Below are the code and all the weights of a small trained network. Each question names an input and a class and asks about switching units off, where a switched-off unit gives its printed mean instead of its output.

import numpy as np


def w(rows, s, z=0):
    codes = np.array(rows[::2]) - 128.0
    scale = np.full(codes.shape[1], s)
    scale[-1] = z or s
    return codes * scale


def f(y):
    return np.maximum(y, 0)


def log_softmax(a):
    a = a - a.max(-1, keepdims=True)
    return a - np.log(np.exp(a).sum(-1, keepdims=True))


def net(x, mask):
    res = np.array(x, float).reshape(1, 4) / 4 @ E
    y = f(res @ A[0][:, :-1].T + A[0][:, -1])
    res = res + np.where(mask, y, B[0][:, -1]) @ B[0][:, :-1]
    return log_softmax(res[-1] @ U[:, :-1].T + U[:, -1])


A, B = {}, {}
E = w([
[130,138,185,81,254,140,132],'x0',
[119,228,83,41,111,109,131],'x1',
[155,172,237,110,59,149,167],'x2',
[103,220,150,237,163,99,135],'x3',
],0.0086)
A[0] = w([
[114,128,163,101,183,122,127,79],'n1',
[119,138,139,137,133,102,128,101],'n2',
[118,120,178,110,111,122,145,106],'n3',
[132,124,138,104,183,115,148,94],'n4',
[115,116,143,121,124,99,117,223],'n5',
[132,144,222,120,72,141,123,81],'n6',
[157,156,222,118,91,116,125,99],'n7',
[104,208,87,77,127,134,124,97],'n8',
[157,44,165,209,144,122,139,89],'n9',
[139,114,74,178,40,114,135,100],'n10',
[127,216,136,236,183,129,137,96],'n11',
[93,100,170,137,122,128,95,131],'n12',
[143,241,61,51,128,109,128,78],'n13',
[123,162,133,166,132,118,132,86],'n14',
[100,135,137,127,127,146,106,182],'n15',
[149,151,187,125,101,111,157,88],'n16',
[143,41,134,48,92,138,111,99],'n17',
[139,130,178,88,255,136,132,110],'n18',
[129,107,16,161,197,107,129,90],'n19',
[130,53,167,174,134,119,125,95],'n20',
[128,92,113,100,125,125,160,88],'n21',
[124,90,145,157,133,129,119,89],'n22',
[127,143,96,131,102,143,133,96],'n23',
[138,168,118,177,147,115,130,113],'n24',
[142,120,45,148,187,133,122,100],'n25',
[120,160,190,126,95,151,125,99],'n26',
[124,123,158,107,179,127,129,82],'n27',
[115,191,119,206,117,120,122,95],'n28',
[153,127,106,137,139,130,154,249],'n29',
[125,134,123,125,106,112,121,102],'n30',
[97,99,86,149,157,121,129,97],'n31',
[117,154,152,165,127,111,119,89],'n32',
[160,126,92,142,143,123,140,134],'n33',
[131,65,160,161,160,130,134,105],'n34',
[116,57,160,182,133,150,126,105],'n35',
[117,127,82,151,153,117,118,104],'n36',
[122,115,56,183,33,124,132,86],'n37',
[127,149,58,115,149,128,127,111],'n38',
[128,29,124,28,101,126,138,94],'n39',
[138,113,78,150,151,142,122,100],'n40',
[114,131,153,125,81,132,129,113],'n41',
[106,105,106,131,143,113,116,93],'n42',
],0.016,0.012)
B[0] = w([
[148,139,171,183,135,114,86,168],'n1',
[131,148,119,138,152,122,127,138],'n2',
[132,76,141,150,146,128,158,159],'n3',
[166,130,170,169,114,137,101,167],'n4',
[75,108,61,54,57,167,56,222],'n5',
[93,51,164,122,186,112,166,195],'n6',
[85,40,146,131,145,140,158,205],'n7',
[128,190,151,109,69,110,198,208],'n8',
[136,193,162,96,77,104,217,211],'n9',
[146,139,196,190,109,110,40,207],'n10',
[177,163,2,166,186,120,140,252],'n11',
[128,140,130,116,99,112,145,159],'n12',
[163,211,180,86,60,96,240,243],'n13',
[150,149,94,136,151,147,134,159],'n14',
[106,120,99,84,100,148,88,183],'n15',
[121,64,157,119,149,146,164,178],'n16',
[158,154,27,175,201,111,141,217],'n17',
[149,137,205,231,101,117,22,251],'n18',
[102,27,165,123,180,140,168,222],'n19',
[136,177,157,97,89,114,186,189],'n20',
[154,132,102,128,156,125,123,149],'n21',
[134,163,151,122,116,138,172,154],'n22',
[148,150,157,138,123,125,121,145],'n23',
[153,136,73,127,156,127,128,181],'n24',
[94,56,142,126,152,133,159,197],'n25',
[105,70,150,105,154,136,147,183],'n26',
[149,139,175,173,143,109,90,162],'n27',
[163,154,56,177,171,120,131,203],'n28',
[47,124,52,24,62,187,32,249],'n29',
[117,148,146,160,128,111,140,137],'n30',
[122,71,141,134,140,135,162,169],'n31',
[142,134,96,135,163,125,135,160],'n32',
[119,113,130,116,134,145,129,155],'n33',
[138,176,147,108,93,116,179,185],'n34',
[144,173,156,80,79,118,183,196],'n35',
[125,81,143,122,160,133,152,166],'n36',
[156,141,224,216,122,120,53,213],'n37',
[124,100,163,119,148,126,197,178],'n38',
[174,159,21,175,194,126,161,228],'n39',
[111,90,141,121,157,117,148,162],'n40',
[137,92,175,133,145,146,139,161],'n41',
[110,107,144,150,153,119,161,149],'n42',
],0.032,0.012)
U = w([
[181,130,57,156,157,182,126,134],'0',
[139,160,192,85,44,151,186,147],'1',
[86,1,192,125,148,199,156,77],'2',
[164,120,227,202,88,171,27,121],'3',
[70,117,101,59,63,244,50,254],'4',
[136,168,201,45,193,142,80,47],'5',
],0.0077,0.0036)

Each question gives the input, the list of numbers given to net, and the class t.
The units are the neurons (one row each of A and B). Each row of codes is followed by its name. A weight is (code - 128) times the scale printed after its matrix; where a second scale follows, it is the last column's (A, B and U).
mask holds one flag per neuron, in row order. A switched-off neuron (its flag False) gives its mean, the last column of its row in B, instead of its output. The means were averaged over made-up inputs and are rounded, as every weight is.
A unit's drop is (log p(t) with every unit on - log p(t) with that unit switched off) / (log p(t) with every unit on - log p(t) with every unit switched off).
The circuit of an input: a set's keep is (log p(t) with only the set's units on - log p(t) with every unit switched off) / (log p(t) with every unit on - log p(t) with every unit switched off). Starting from the 12 units with the biggest drops (on a tie, the unit counted first), units are removed one at a time, each time the one whose removal leaves the highest keep (on an exact tie, the one counted first), for as long as the keep stays at least 0.8.
units of the circuit, in order: the units of the circuit, biggest drop first
k most important neurons: the k neurons with the biggest drops, biggest first
drop when u is switched off: that unit's drop, to one decimal
input [6,6,-8,-5], class 2: units of the circuit, in order	[n19]
input [-8,2,8,-2], class 2: 3 most important neurons	[n6, n18, n7]
input [0,2,-8,-6], class 2: 2 most important neurons	[n19, n11]
input [6,-5,5,-6], class 0: 2 most important neurons	[n39, n17]
input [0,6,8,8], class 0: 2 most important neurons	[n11, n28]
input [-4,7,8,7], class 2: 2 most important neurons	[n7, n6]
input [-3,3,1,3], class 4: 3 most important neurons	[n18, n39, n17]
input [4,-6,1,-5], class 1: 3 most important neurons	[n11, n9, n35]
input [-5,-7,-6,6], class 1: 3 most important neurons	[n9, n35, n20]
input [-7,6,-4,0], class 3: 4 most important neurons	[n37, n10, n9, n35]
input [3,0,-2,2], class 4: 2 most important neurons	[n37, n10]
input [-7,-3,5,-6], class 3: 3 most important neurons	[n37, n10, n11]
input [8,-7,7,-3], class 3: 2 most important neurons	[n18, n13]
input [6,6,8,-2], class 2: units of the circuit, in order	[n7]
input [-1,5,-6,1], class 2: 2 most important neurons	[n19, n25]
input [-4,-3,-4,1], class 2: 2 most important neurons	[n18, n19]
input [-4,-4,5,-1], class 2: 2 most important neurons	[n13, n6]
input [7,-7,7,-7], class 0: drop when n19 is switched off	0.3
input [8,-4,-4,2], class 3: drop when n18 is switched off	0.8
input [-5,7,3,-8], class 0: drop when n17 is switched off	3.1
input [7,6,6,5], class 3: drop when n24 is switched off	0.0
input [7,8,3,-8], class 0: units of the circuit, in order	[n39]
